Below are the code and all the weights of a small trained network. Each question names an input and a target symbol and asks about switching units off, where a switched-off unit gives its printed mean instead of its output.

import numpy as np


def w(rows, s, z=0):
    codes = np.array(rows[::2]) - 128.0
    scale = np.full(codes.shape[1], s)
    scale[-1] = z or s
    return codes * scale


def f(y):
    return y / 2 * (1 + np.tanh(0.7978845608 * (y + 0.044715 * y**3)))


def softmax(a):
    e = np.exp(a - a.max(-1, keepdims=True))
    return e / e.sum(-1, keepdims=True)


def log_softmax(a):
    a = a - a.max(-1, keepdims=True)
    return a - np.log(np.exp(a).sum(-1, keepdims=True))


def net(x, mask):
    ids = ['ΔΞΩβγεζηθλμπστ'.index(c) for c in x.split()]
    T = len(ids)
    res = E[ids] + P[:T]
    q, k, v = (res @ M[0].T for M in (Q, K, V))
    z = softmax(np.where(np.tri(T) > 0, q @ k.T / 2**0.5, -1e9)) @ v
    res = res + np.where(mask[0], z, O[0][:, -1]) @ O[0][:, :-1]
    y = f(res @ A[0][:, :-1].T + A[0][:, -1])
    res = res + np.where(mask[1:9], y, B[0][:, -1]) @ B[0][:, :-1]
    return log_softmax(res[-1] @ U[:, :-1].T + U[:, -1])


Q, K, V, O, A, B = {}, {}, {}, {}, {}, {}
E = w([
[126,24,22,90],'Δ',
[172,133,118,140],'Ξ',
[228,122,140,68],'Ω',
[128,138,100,137],'β',
[24,137,86,211],'γ',
[170,46,125,238],'ε',
[134,141,180,114],'ζ',
[94,237,159,72],'η',
[194,238,86,125],'θ',
[142,132,148,127],'λ',
[142,157,175,250],'μ',
[75,135,104,73],'π',
[108,72,26,85],'σ',
[146,146,91,138],'τ',
],0.013)
P = w([
[153,165,61,71],'0',
[86,120,67,155],'1',
[103,113,66,176],'2',
[110,108,131,169],'3',
[121,105,160,160],'4',
[121,92,184,162],'5',
[126,87,205,162],'6',
[130,88,228,156],'7',
[138,90,246,158],'8',
[147,77,252,150],'9',
[148,79,255,157],'10',
],0.0049)
Q[0] = w([
[254,51,120,119],'head 1',
[153,126,178,165],'head 1',
],0.0098)
K[0] = w([
[171,7,44,93],'head 1',
[153,2,120,155],'head 1',
],0.0062)
V[0] = w([
[206,120,119,102],'head 1',
[154,2,60,91],'head 1',
],0.0066)
O[0] = w([
[208,38,45,32,156],'head 1',
[252,55,155,210,254],'head 1',
],0.0036,0.0054)
A[0] = w([
[70,123,41,7,155],'neuron 1',
[99,85,65,43,175],'neuron 2',
[224,197,27,44,161],'neuron 3',
[247,87,175,62,245],'neuron 4',
[61,172,197,2,227],'neuron 5',
[188,236,205,205,232],'neuron 6',
[186,43,178,129,251],'neuron 7',
[119,83,125,233,155],'neuron 8',
],0.0097,0.0028)
B[0] = w([
[238,74,203,88,165],'neuron 1',
[151,52,133,42,175],'neuron 2',
[125,212,216,94,188],'neuron 3',
[64,214,76,94,254],'neuron 4',
[178,40,2,155,145],'neuron 5',
[172,66,214,89,195],'neuron 6',
[137,145,16,173,249],'neuron 7',
[113,122,175,240,178],'neuron 8',
],0.0087,0.0084)
U = w([
[112,142,143,119,78],'Δ',
[150,98,74,111,217],'Ξ',
[122,161,128,121,106],'Ω',
[126,158,131,117,129],'β',
[119,144,144,108,105],'γ',
[169,157,92,211,2],'ε',
[2,158,147,151,218],'ζ',
[112,243,62,91,155],'η',
[223,79,127,43,145],'θ',
[88,115,7,124,66],'λ',
[168,192,207,95,154],'μ',
[158,112,210,155,111],'π',
[124,180,107,155,190],'σ',
[122,150,131,128,67],'τ',
],0.0099,0.0051)

Each question gives the input, a string of symbols that net reads in full, and the target symbol t.
The units are the heads (2 rows each of Q, K, V and O) and the neurons (one row each of A and B). Each row of codes is followed by its name. A weight is (code - 128) times the scale printed after its matrix; where a second scale follows, it is the last column's (O, A, B and U).
mask holds one flag per unit, heads first, then neurons. A switched-off unit (its flag False) gives its mean, the last column of its rows in O or B, instead of its output. The means were averaged over made-up inputs and are rounded, as every weight is.
A unit's drop is (log p(t) with every unit on - log p(t) with that unit switched off) / (log p(t) with every unit on - log p(t) with every unit switched off).
The circuit of an input: a set's keep is (log p(t) with only the set's units on - log p(t) with every unit switched off) / (log p(t) with every unit on - log p(t) with every unit switched off). Starting from all 9 units, units are removed one at a time, each time the one whose removal leaves the highest keep (on an exact tie, the one counted first), for as long as the keep stays at least 0.8.
circuit, biggest first: the units of the circuit, biggest drop first
most important unit: the unit with the biggest drop
top k neurons: the k neurons with the biggest drops, biggest first
drop when u is switched off: that unit's drop, to one decimal
input Δ Ω γ, target ζ: circuit, biggest first : head 1; neuron 7; neuron 8
input η Ω σ θ ζ λ Ω σ Ξ Δ θ, target μ: circuit, biggest first : neuron 6; neuron 3
input Ω Ξ ε π ε, target ε: circuit, biggest first : neuron 8; neuron 7
input Δ Δ π, target θ: circuit, biggest first : neuron 4; neuron 1
input Ω ζ λ ε ε π Ξ Ξ ζ σ, target θ: top 3 neurons : neuron 1; neuron 2; neuron 4
input Ξ ζ Δ, target θ: most important unit : neuron 1
input Ω τ Ω Δ, target θ: circuit, biggest first : neuron 1; neuron 2
input θ μ ε Ω θ, target μ: circuit, biggest first : neuron 3; neuron 6
input τ π Ξ μ γ ε λ Δ η, target θ: circuit, biggest first : neuron 5; neuron 6
input λ Ω γ Ξ λ τ μ Ξ β μ, target π: top 3 neurons : neuron 6; neuron 4; neuron 8
input Δ θ Ξ σ Δ Ξ Δ σ Δ Δ, target λ: top 4 neurons : neuron 7; neuron 6; neuron 4; neuron 3
input λ ε Ξ σ, target θ: drop when neuron 1 is switched off : 0.3
input λ π Ξ Ω η, target θ: drop when neuron 7 is switched off : 0.1
input π Δ Δ Ω Ω σ ε η Ξ Ω Δ, target λ: drop when neuron 7 is switched off : 0.5
